Here is a tiny trained network, its code and every weight. The questions are about switching its units off for an input and a target symbol, where a switched-off unit gives its printed mean instead of its output.

import numpy as np


def w(rows, s, z=0):
    codes = np.array(rows[::2]) - 128.0
    scale = np.full(codes.shape[1], s)
    scale[-1] = z or s
    return codes * scale


def norm(h):
    return h / np.sqrt((h * h).mean(-1, keepdims=True) + 1e-5)


def f(y):
    return y / 2 * (1 + np.tanh(0.7978845608 * (y + 0.044715 * y**3)))


def softmax(a):
    e = np.exp(a - a.max(-1, keepdims=True))
    return e / e.sum(-1, keepdims=True)


def log_softmax(a):
    a = a - a.max(-1, keepdims=True)
    return a - np.log(np.exp(a).sum(-1, keepdims=True))


def net(x, mask):
    ids = ['ΛΠΣΦΨαβγζηθμξτω'.index(c) for c in x.split()]
    T = len(ids)
    res = E[ids] + P[:T]
    u = 0
    for l in range(2):
        q, k, v = (norm(res) @ M[l].T for M in (Q, K, V))
        z = softmax(np.where(np.tri(T) > 0, q @ k.T / 3**0.5, -1e9)) @ v
        res = res + np.where(mask[u], z, O[l][:, -1]) @ O[l][:, :-1]
        u += 1
        y = f(norm(res) @ A[l][:, :-1].T + A[l][:, -1])
        res = res + np.where(mask[u : u + 4], y, B[l][:, -1]) @ B[l][:, :-1]
        u += 4
    return log_softmax(norm(res)[-1] @ U[:, :-1].T + U[:, -1])


Q, K, V, O, A, B = {}, {}, {}, {}, {}, {}
E = w([
[118,124,103,72],'Λ',
[88,120,120,184],'Π',
[138,116,143,83],'Σ',
[172,24,86,153],'Φ',
[131,5,144,40],'Ψ',
[129,211,183,193],'α',
[168,127,109,120],'β',
[104,146,105,126],'γ',
[160,126,204,228],'ζ',
[101,155,96,99],'η',
[45,141,209,106],'θ',
[187,135,91,127],'μ',
[108,239,122,71],'ξ',
[101,155,95,85],'τ',
[134,140,170,49],'ω',
],0.02)
P = w([
[204,216,51,186],'0',
[206,181,98,169],'1',
[218,156,135,172],'2',
[228,144,166,169],'3',
[229,139,184,166],'4',
[223,140,196,167],'5',
[218,140,208,160],'6',
[212,131,216,159],'7',
[208,125,224,158],'8',
[202,122,230,152],'9',
[196,113,234,154],'10',
[195,107,239,152],'11',
[192,109,247,148],'12',
[187,94,253,149],'13',
],0.0036)
Q[0] = w([
[175,34,203,194],'L0H0',
[145,149,220,204],'L0H0',
[61,254,70,157],'L0H0',
],0.0079)
K[0] = w([
[106,75,185,186],'L0H0',
[60,131,159,226],'L0H0',
[165,254,46,129],'L0H0',
],0.0061)
V[0] = w([
[180,105,229,102],'L0H0',
[1,88,50,208],'L0H0',
[195,195,251,208],'L0H0',
],0.0056)
O[0] = w([
[148,220,124,85,7],'L0H0',
[152,159,123,2,102],'L0H0',
[144,135,101,53,161],'L0H0',
],0.007,0.0011)
A[0] = w([
[25,80,53,106,212],'L0N0',
[43,74,53,194,161],'L0N1',
[84,115,74,35,111],'L0N2',
[3,71,155,97,1],'L0N3',
],0.0078,0.0042)
B[0] = w([
[112,147,167,148,253],'L0N0',
[177,117,139,135,254],'L0N1',
[162,107,137,218,154],'L0N2',
[168,255,168,6,155],'L0N3',
],0.01,0.0054)
Q[1] = w([
[9,56,126,165],'L1H0',
[43,209,92,120],'L1H0',
[79,90,156,56],'L1H0',
],0.011)
K[1] = w([
[108,85,6,111],'L1H0',
[119,233,90,124],'L1H0',
[132,109,162,52],'L1H0',
],0.012)
V[1] = w([
[254,149,102,103],'L1H0',
[144,165,80,132],'L1H0',
[140,23,194,178],'L1H0',
],0.0043)
O[1] = w([
[107,161,35,217,222],'L1H0',
[3,191,56,173,91],'L1H0',
[111,254,11,143,252],'L1H0',
],0.0056,0.002)
A[1] = w([
[5,38,75,50,146],'L1N0',
[220,163,55,69,144],'L1N1',
[104,221,118,115,215],'L1N2',
[93,201,75,2,248],'L1N3',
],0.0094,0.0017)
B[1] = w([
[13,113,198,236,126],'L1N0',
[127,139,145,3,201],'L1N1',
[127,70,131,128,254],'L1N2',
[97,138,16,182,207],'L1N3',
],0.011,0.0046)
U = w([
[130,206,131,95,48],'Λ',
[112,119,107,83,60],'Π',
[150,182,150,219,213],'Σ',
[108,126,122,111,48],'Φ',
[4,167,168,103,161],'Ψ',
[178,16,92,122,120],'α',
[136,125,101,125,55],'β',
[122,129,119,103,32],'γ',
[42,138,47,150,251],'ζ',
[87,29,176,96,209],'η',
[114,130,128,112,21],'θ',
[133,119,104,123,66],'μ',
[129,119,120,106,72],'ξ',
[154,210,183,96,3],'τ',
[178,156,214,130,146],'ω',
],0.017,0.0051)

Each question gives the input, a string of symbols that net reads in full, and the target symbol t.
The units are the heads (3 rows each of Q, K, V and O) and the neurons (one row each of A and B). Each row of codes is followed by its name. A weight is (code - 128) times the scale printed after its matrix; where a second scale follows, it is the last column's (O, A, B and U).
mask holds one flag per unit, layer by layer, with each layer's heads first. A switched-off unit (its flag False) gives its mean, the last column of its rows in O or B, instead of its output. The means were averaged over made-up inputs and are rounded, as every weight is.
A unit's drop is (log p(t) with every unit on - log p(t) with that unit switched off) / (log p(t) with every unit on - log p(t) with every unit switched off).
The circuit of an input: a set's keep is (log p(t) with only the set's units on - log p(t) with every unit switched off) / (log p(t) with every unit on - log p(t) with every unit switched off). Starting from all 10 units, units are removed one at a time, each time the one whose removal leaves the highest keep (on an exact tie, the one counted first), for as long as the keep stays at least 0.8.
units of the circuit, in order: the units of the circuit, biggest drop first
unit that matters most: the unit with the biggest drop
top k neurons: the k neurons with the biggest drops, biggest first
top k neurons in layer l: the k neurons of layer l with the biggest drops, biggest first
input γ ω Ψ τ γ Ψ ω ζ γ, target τ: top 3 neurons	L0N1, L0N3, L0N0
input γ ζ Π Λ α ζ γ, target ω: top neuron in layer 0	L0N0
input β ζ ζ α α ω μ Λ, target Σ: units of the circuit, in order	L0H0, L0N2
input Λ Ψ η τ Λ μ μ Ψ τ, target ω: units of the circuit, in order	L0H0, L0N1, L1N3
input ω Π Λ Π Π ξ α Ψ ζ η γ, target Σ: top 2 neurons	L1N1, L0N1
input γ β τ η ζ ω α β τ, target ω: units of the circuit, in order	L0N2, L1N3
input μ η μ Φ μ Π η τ α Λ γ Σ ω η, target τ: top 3 neurons	L0N3, L0N1, L0N0
input Λ Σ τ β Π ξ Λ, target ω: top 2 neurons in layer 0	L0N0, L0N3
input α ξ η θ ξ ξ γ ζ ξ Ψ τ, target Σ: top 3 neurons	L0N2, L1N1, L0N0
input Φ Π Λ Ψ η α Ψ Π Λ η, target ω: units of the circuit, in order	L0H0, L1N3
input γ Π ζ α Σ ω ξ μ θ Σ Π ζ μ Π, target τ: top 4 neurons	L0N1, L0N3, L0N0, L0N2
input Λ β Π θ μ Π Ψ Φ Φ γ Π Π, target Λ: top 3 neurons	L0N3, L1N3, L0N2
input ξ Λ γ Λ Λ τ α μ γ Φ θ Σ Λ, target Λ: top 2 neurons in layer 0	L0N3, L0N2
input β Λ Λ τ η γ η β Ψ ξ Φ ζ α γ, target ω: units of the circuit, in order	L1N3
input ω Ψ Π γ ξ Φ Π, target ω: top 2 neurons	L1N3, L0N3
input γ α ξ μ Φ Π Π Φ Π γ Π γ, target τ: top 2 neurons	L0N3, L0N0
input Λ Π τ μ Λ Π Λ η Ψ τ Λ, target Λ: top 3 neurons	L0N3, L1N3, L0N0
input Π Π η Π α ξ Π Π α η, target ω: top 2 neurons	L0N3, L1N3
input Λ α Π τ ζ Π η, target Σ: top 3 neurons	L1N1, L0N0, L0N1
input ω ζ β Λ Σ Λ α γ, target Σ: unit that matters most	L1N3
input Π τ Λ α ζ Σ Π Λ, target ω: top 3 neurons in layer 0	L0N2, L0N0, L0N3
input ω η Σ θ Λ, target Σ: top 2 neurons in layer 0	L0N0, L0N3
